In the rows, 128 means zero.
Each row is followed by its class.
[186 123 123 141 153 160 128 127  94 140  99 157 134 113 124 143 126 126
 141 105 113 158 110 111 101 124 116 112 141 134 120 115 151 133 129 156
 108 144 130 146 174]
kotug
[156 161 110 124 148  98 145 120 171 135 161 195  43 134 162 150 136 127
 140 129 129 127 147 158 149 110  85 122 143 147 172 131 151  94 112 103
 139 103 143 171 113]
faz
[ 92  93 139  90 143 135 110 138 153 102  95 107 204 130 119 122 142 102
 123 169  98 115  86 137 138 111 134 158 176 144 113 125 123 154 134  38
 100 170 169  69  76]
pegam
[103 123 131 124 121 154 155 120 120 147  83 118 179 138 126 131 127 112
 130 112 135 114 104 180 126 124 157 134 150 127 102 140 133 156 148  94
 115 152 152 101 111]
sogob
[ 58 115 107 106 108 186 110 150  78 168 107 116 148  98 119 104  86 151
 126 123 138  93 110 144 138  81 109  95 116 163  68 180 145 162 132 116
  37 159 169 111 124]
kotug
[136  89  78 133 183 133 143 121 137 136 119 127 133 145  98 101 114 105
 126 118 100 162 123 127 137 122  98 158 133 101 139 101 137 128 133 142
 126 127 138 119 107]
tura
[121 131 111 145 115 110 150 127 140 153 175 183  55 147 155 103 141 118
 144 167 143 130 128 158 120 114  94 122 133 141 161 135 148 103 116 119
 153 113 150 155 121]
gepiz
[190 146 133 132 135 129 132 129 146 142  87 142 130 142  87 120 116  97
 131 186 130 161 140 107 103 125 141  99 118 163 118 118  88 140 117 140
 136 109 119 117 155]
gopa
[ 98 120 173 138 131 152 155  95 111 135 110 141 105  98 124 196 156 142
 128 107 120 141  95 146 130 114 157 197 150 101  95 147 131 123 138  89
  94 213 124 140  92]
pegam
[ 97  92 114 111 120 118 151 116 132 138 100 127 165 121 143 110 107 105
 134 116 125 135 105 165 141 132 140 133 144 131 120 126 144 148 142  79
 107 132 151  90 123]
tura
[222 104 112  97 117 145 158 118 180 141  68 126 167 110 100 132 103 135
 131 207 103 157 152 116 116 149  80 210 137 181 194  86 133 101  98 128
 150 141 126 141 160]
kotug
[168 173 133 115 171 129 147 110 192 122 123 187  98 136 130 155 134 119
 153 133  88 117 134 148 113 151 104 159 131 138 172 125 159 105 119 141
 152 159 162 178 169]
Sovib
[155  99  98 121 123 135 145 141 124 135  84 137 159 125  94 137 117  85
 131 121 107 167 107 138 110 115 126 101 118 130 113 101 133 118 120 147
  95 139 153 101 119]
tura
[167 111 103 149 151 170 120 142  75 123 130 149 168 138 130  93  79 123
 124 121 139 144 131 102 104 126 115  84 116 112 111  96 151 138 101 162
  87  89 132 123 164]
gopa
[159 122  93 140 199 172 123  93 141 156 122 163 122 120 124 106 129 124
 144 114 113 145 133 126 112 117 107 149 140 123 122 120 153 138 118 129
  92 139 144 132 145]
kotug
[152 117 106 136 150 175 134 129 121 126 121 177 129 111 150 122 131 124
 124 114 117 152 122  87 126 108 137 133 120 136 114 125 119 127 116 146
  94 133 134 143 153]
pegam
[119 141 101 151 131 132 140 131 139 155 150 196  90 155 183 117 123 105
 142 141  93 115 133 174 140 118  93 114 146 171 161 140 159 130 114  93
 166 121 157 141 123]
Sovib
[121 109  96 132 116 103 154 122 183 171 172 201  43 144 139 138 148 122
 134 170 128 140 134 151 156  89  94 160 145 161 176 136 101 107 120  92
 134 111 148 130  96]
pegam
[167 112 122 132 111 120 114 104 173 152 109 126 150 143 120  88 123  89
 147 178 111 171 132 121  95 134 132 120 122 160 123 134  96 134  94 148
 174 139 147 125 146]
kotug
[202 107 110 116  97  72 133 103 217 148  92 124 175 137 145  95 106 106
 157 223 100 158 140 130 123 126 136 154 136 146 163 149  73 140 121 123
 227 122 133 132 137]
pegam
[109 115 146 129 116 140 162 135 113 169  77 128 178 139 126 123 131 101
 136 109 124 123 106 178 124 120 150 134 169 138 105 154 131 164 141 113
 117 147 149 101 113]
sogob
[165  92 124  70  96 150 143 147 155 139 107 119 167 139 141 135  74 106
 126 146  99 136 101 145 134 100 176 101 122 190 129 128 111 148 151 139
 130 156 166 123 150]
faz
[167 131 135 140  96 118 128 119 145 142  85 135 168 147  98 136 122  82
 138 185 117 169 136 130 107 125 137 135 132 161 109 130 100 141 116 168
 179 146 112 133 147]
Sovib
[135 101 147 124  98 148 167 128 115 176  87 130 123 135 105 176 126 131
 135 139 131 147  98 172 142 104 145 160 129 179 112 119 126 128 108 125
 103 149 177 109  84]
faz
[ 98 113 135 134 142 157 128 113 111 142  70 116 144 139 127 138 131 104
 124 132 107 108  97 173 140 112 137 138 150 138 103 134 149 145 150  83
 119 151 147  98 119]
Sovib
[155 120  98 159 159 189 128 128  91 133  77 157 173 128 134 128 125 108
 129  91 123 153 133 119 118 134 112 121 144 147 116 115 151 145 109 174
 122 137 115 151 170]
Sovib
[ 80 105 122 137 144 147 130 117 127 157  89 110 172 143 131 147 139 105
 134 110 104 112 108 177 136 125 147 147 160 159 111 146 136 154 138  90
 140 156 150  93 116]
Sovib
[168 123 150 124  91 133 143 120 147 147 105 155 137 137 104  98 126  86
 124 181 132 184 121 107  89 121 131 134 112 158 111 134 117 134  96 161
 153 137 127 149 158]
gepiz
[119 107 165 105 122 133 174 139 157 174  34 104 238 159 103 136 132  99
 116 127 121 111  99 164 124 144 187 143 165 146 147 119 113 155 144 118
 123 149 148 102 104]
sogob
[148 138 106 134 117 108 153 141 147 168 148 177  91 134 161 131 116 119
 144 139 122 134 142 174 142 102 103 116 143 162 182 124 161 105 118 104
 120 100 149 146 102]
faz
[168 117 106 157 170 170  91 135  81 124 123 150 207  97 142  92 144 118
 154 111 116 161 109  98  90 131 109 127 157 123  89 132 154 146 107 135
 100 135 131 130 147]
gepiz
[143 128 103 153 147 105 156 126 140 162 162 197 100 134 166 112 104 135
 153 163 122 119 150 159 136 122  94 139 154 140 156 139 147 130 112 114
 120  87 154 139 112]
gopa
[ 99  90 129 129 130 153 151 123  79 161 105 127 142 120 111 131 137 104
 140 128  87 135  94 172 137 101 124 140 146 132 113 138 126 125 147  79
  82 176 169  91  97]
tura
[244 131  96 137 109 149 122  64 226  75 116 170  14 144 126 162 124  77
 133 188 126 164  96 119 108  88 184 102  65 220  78 147 145 113 116 122
 113 117 135  83 131]
tura
[208 121 120 133 104 116 137 110 172 132 107 143 137 168  83 106 100  81
 137 196 114 163 123 115 104 113 158 100  80 152 138 129  85 130 115 181
 145 122 153 126 139]
tura
[182 127 130 110  57 133 169 112 179 123  87 137 132 146 120 154 126  87
 122 186 124 156 126 120 107 116 152 139 107 163 131 122  99 131 117 173
 179 124 135 139 152]
lifim
[166 132 142 118 113 141 142 123 161 116 111 135 154 136  99 106 140  81
 129 193 110 159 131 109  84 103 146 155 115 146 114 144 116 128 117 178
 151 143 135 146 153]
gepiz
[108 133 126 143  78 137 174 128 161 146  89 134 140 121 127 104 118  71
 130 159 146 173 122 141 101 118 190  88  77 159  82 126 131 120 155 161
 145 135 143 140 159]
sogob
[199  65  61 160 134 175 136  99  69  79 111 162  74 136 115 212 121 107
 127 133 131 114 151 205 145  67  76 156 186 136 153 139 127 147 186 113
 124 139 128 118 152]
Sovib
[179 128 130 121 122 120 136 117 177 121 104 139 138 139  98 137 140 102
 127 195 111 162 129  90 114 100 143 147 120 148 128 140  84 122 123 158
 158 145 122 146 138]
pegam
[166 148  93 118  91 112 166 131 176 140 134 184  75 123 184 139 133 126
 151 152 109  95 161 162 135 117  94 155 142 123 199 117 127 120 130 110
 147  77 162 130 109]
lifim
[141 121 115 144 102 125 134 128 165 162 162 211  74 150 198  70 135 107
 147 167 116 134 132 184 145 119  77 145 182 141 208 108 126 119 105  87
 143  96 141 133 103]
kotug
[152 112 105 141 170 164 136 126 104 135 100 163 150 114 109 116  97 109
 121 113 139 175 122 103 107 127 121 106 132 122  85 110 147 139 121 167
  70 125 122 143 166]
gopa
[149 128 132 145 121 165 139 109  72 125  97 115 144 133 110 130 135 120
 123 115 123 144 109  87 102 135 138 133 102  90  99 109 115 131 121 166
 110 123 155 133 156]
lifim
[120 126 136  97 122 145 149 125 120 136  87  99 165 125 124 132 111 104
 131 130 113 133 124 179 130 113 146 143 138 127 125 111 132 138 135  83
 118 154 165 102 115]
faz
[209 114 155 106 108 129 166 104 209 144 107 129  77 124 114 147 136 123
 143 193 107 132 166  93 131 112 165 214 101 158 146 130  61 146 153 173
 197 112 124 128 157]
lifim
[164 112 118 127 123 170 153 125  97 132 100 151 164 110 130 144 123 114
 128 110 133 147 133  97 106 120 130 123 118 106 111  91 138 139 133 163
 109 120 130 140 169]
lifim
[191 131 103 139 150 165 140 122  73 108  53 129  72 109 115 123 142 134
 121 134 154 131 127  84 100 111  88 116 140 144 120 148 182 110 128 170
  56 115 104 154 165]
gepiz
[154 142 145 149 102  95 154 136 168 161 155 190  62 146 167 107 139 125
 157 152 143 145 147 172 154 130  94 154 149 144 212 108 116 103 103 129
 164  81 151 167 110]
faz
[124  93 146 139 141 169 130 132  81 148 102 108 175 149 110 103 126 112
 125 137  96 122  84 152 111 114 145 159 153 127 112 155 132 156 121 121
 114 164 169 104 101]
gepiz
[ 83  78 174  99 152 157 124 105 140 159  77 135 146 132 113  90 133 100
 107 148 173 101  94 155 134 101 153  99 152 139 107 136 148 149 152  60
  72 154 131 111 131]
gepiz
[162 128 111 147 123  69 129 146 122 131  94 156  95 116 146 125 154 110
 144 143 116 146 134 150 136 122  49 123 203 100 199 136 123 105 135  82
 150 111 107 147 116]
pegam
[189 144 147 132 125 127 117 118 177 117  93 138 159 142  95 110 108  86
 137 190 133 163 121 116  94 132 154 103 121 181  98 148 112 147  98 147
 137 121 127 116 165]
gopa
[130 138 127 125 116 142 153 128 150 152 169 187  49 133 164  90 154 117
 153 158 119 138 126 148 116 101  90 147 140 149 166 140 149 113 131 129
 142 129 145 164 146]
gepiz
[137 146  92 156 152 151 158 119 118  83 130 193 165 124 126 166 157 119
 121  86 184 156 132 104 109 127 116 147 153 119 100 102 179 131 129 185
  68  95 113 166 150]
sogob
[140 126 131 128 145 160 131 120  99 128 104 154 128 115 110 110 133  97
 121 104 135 171 109 105  80 123 118 113 125 114  86 124 166 132 107 145
  88 147 134 143 158]
gepiz
[111 137 125 124 101 106 161 116 161 181 192 204  23 149 154 107 165 138
 169 154 129 123 168 150 146 108  64 141 121 145 199 120  87 108 109 102
 147 111 161 150 101]
tura
[ 91  80  89 104  87  91 145 154 170 120 116 118 178 111 171  67  86 113
 142 108 145 172 132 133 131 172 119 119 106  74 138  53 128 119 118 163
 172 105 141 135 124]
tura
[157 114 100 166 167 207 117 156  72 126 126 116 172 122 128  97 136 135
 145 106 117 167 123 109 125 128 107 140 125 124 158  60 143 101 110 166
  97 133 146 152 129]
faz
[ 87 102 122 100 135 126 135 135 138 141  85  92 195 129 101 109 115 113
 125 167 108 129  83 156 143 105 137 168 160 118 125 125 126 149 161  65
 106 153 158  80 109]
pegam
[174 125 115 151 180 178 131 134 106 136  82 160 146 124 101 105  97 112
 122 109 147 164 120 101 106 127 119  85 125 133 106 112 159 139 113 173
  72 109 116 145 182]
gopa
[107 150 107 137 104  57 146  87 218 101 167 210 113 132 183 137 144 103
 141 143 153 135 142 153 132 156 116 150 135 151 142 120 166 118  71  55
 123  75 157 112  72]
tura
[153 125 105 101  99  79 156 122 176 138  78  93 200 130  99 129 119  96
 130 216  95 157 125 110 108 110 159 158 124 137 137 134  99 117 148 137
 154 127 135 112 138]
pegam
[141 163 111 130 178 145 158 139 165 137 146 208  13 148 146 103 146 102
 129 153 104 106 119 173 131  97 106 135 142 130 167 135 166 108 133 102
 123 128 159 145 103]
gepiz
[140 101 142 136 121 130 134 141 125 134  86 130 174 122 120 135  89 111
 127 147 113 134  92 188 137 124 126 145 170 133 107 152 135 153 125 101
 123 132 143 102 112]
gopa
[184 106 159 155 124  80 108 138 180 152  75 133   9 117 131 154 161 100
 148 106 142  81 174 150 122 109 122  60 134 196 130 217 115 119 109  98
 143  91 126  91  96]
sogob
[124 110  99 136 148 157 142 136  94 145 133 138 164 140 123 120 137 138
 119 114 142 141 120  92 128  97 123 144 138 107 139 107 136 121 128 169
  89 104 105 134 152]
pegam
[151 112 114 129 121 111 187 159 158 252 105 196 154 183  59 109 158  76
 151 156 117 157 143 148 108 100 114 148 171 188 148 148  72 138  85 218
  85 107 174 104  94]
sogob
[252  81  86 157 206 202  63  70 139  93  33 159 136 104 111 121 129  81
 128 101 138 166 173  93  93 130  94 124 154 125  95  98 143 141  90 133
  52 133  87 107 139]
Sovib
[ 88 149 139 144 152 178 134 139  37 149  75 101 167 138 127 117 127 114
 132 110 106  86 122 181 133 128 136 123 151 110 119 131 141 140 144  87
 117 161 139  95 146]
Sovib
[185 138 157 114  95 122 123 118 172 131 102 114 153 145 107  98 114  92
 137 183 129 172 138 119 116 126 156 133 107 169 139 126  80 128 104 155
 162 123 137 138 156]
faz
[132 116  83 135 160 175 115 140 112 126 109 131 169 119 123  97 118 113
 129 115 119 150 113 115 114 114 123 121 144 126 114 122 139 135 138 180
  87 136 131 139 162]
kotug
[169 136 139 128  87 120 159 115 164 146  89 142 160 150  94 130 135  88
 132 182 143 161 136 117  97 124 163 126 108 156 105 123  89 130 121 171
 145 126 136 130 134]
sogob
[158  44 163 102 103 127 113 126 153 121  91 164 169 135 122 145 127 104
 110 148 129 142  48 135 154  83 148 149 182 128 115 136  95 145 157 124
  82 125 139 105 131]
pegam
[132 128 108 135 155  99 141 137 185 167 178 199 116 141 168 113 115 132
 151 156 101 121 150 154 141 126  93 157 164 145 167 128 127 147 107  94
 145  90 155 128  78]
gopa
[112  76 116 126 108 105 120 134 121 142 123  88 171 157 103 134  96 115
 132 129 126 132  96 174 116 135 131 145 176 129 128 140 115 153 122 113
  99 119 157  65  97]
gopa
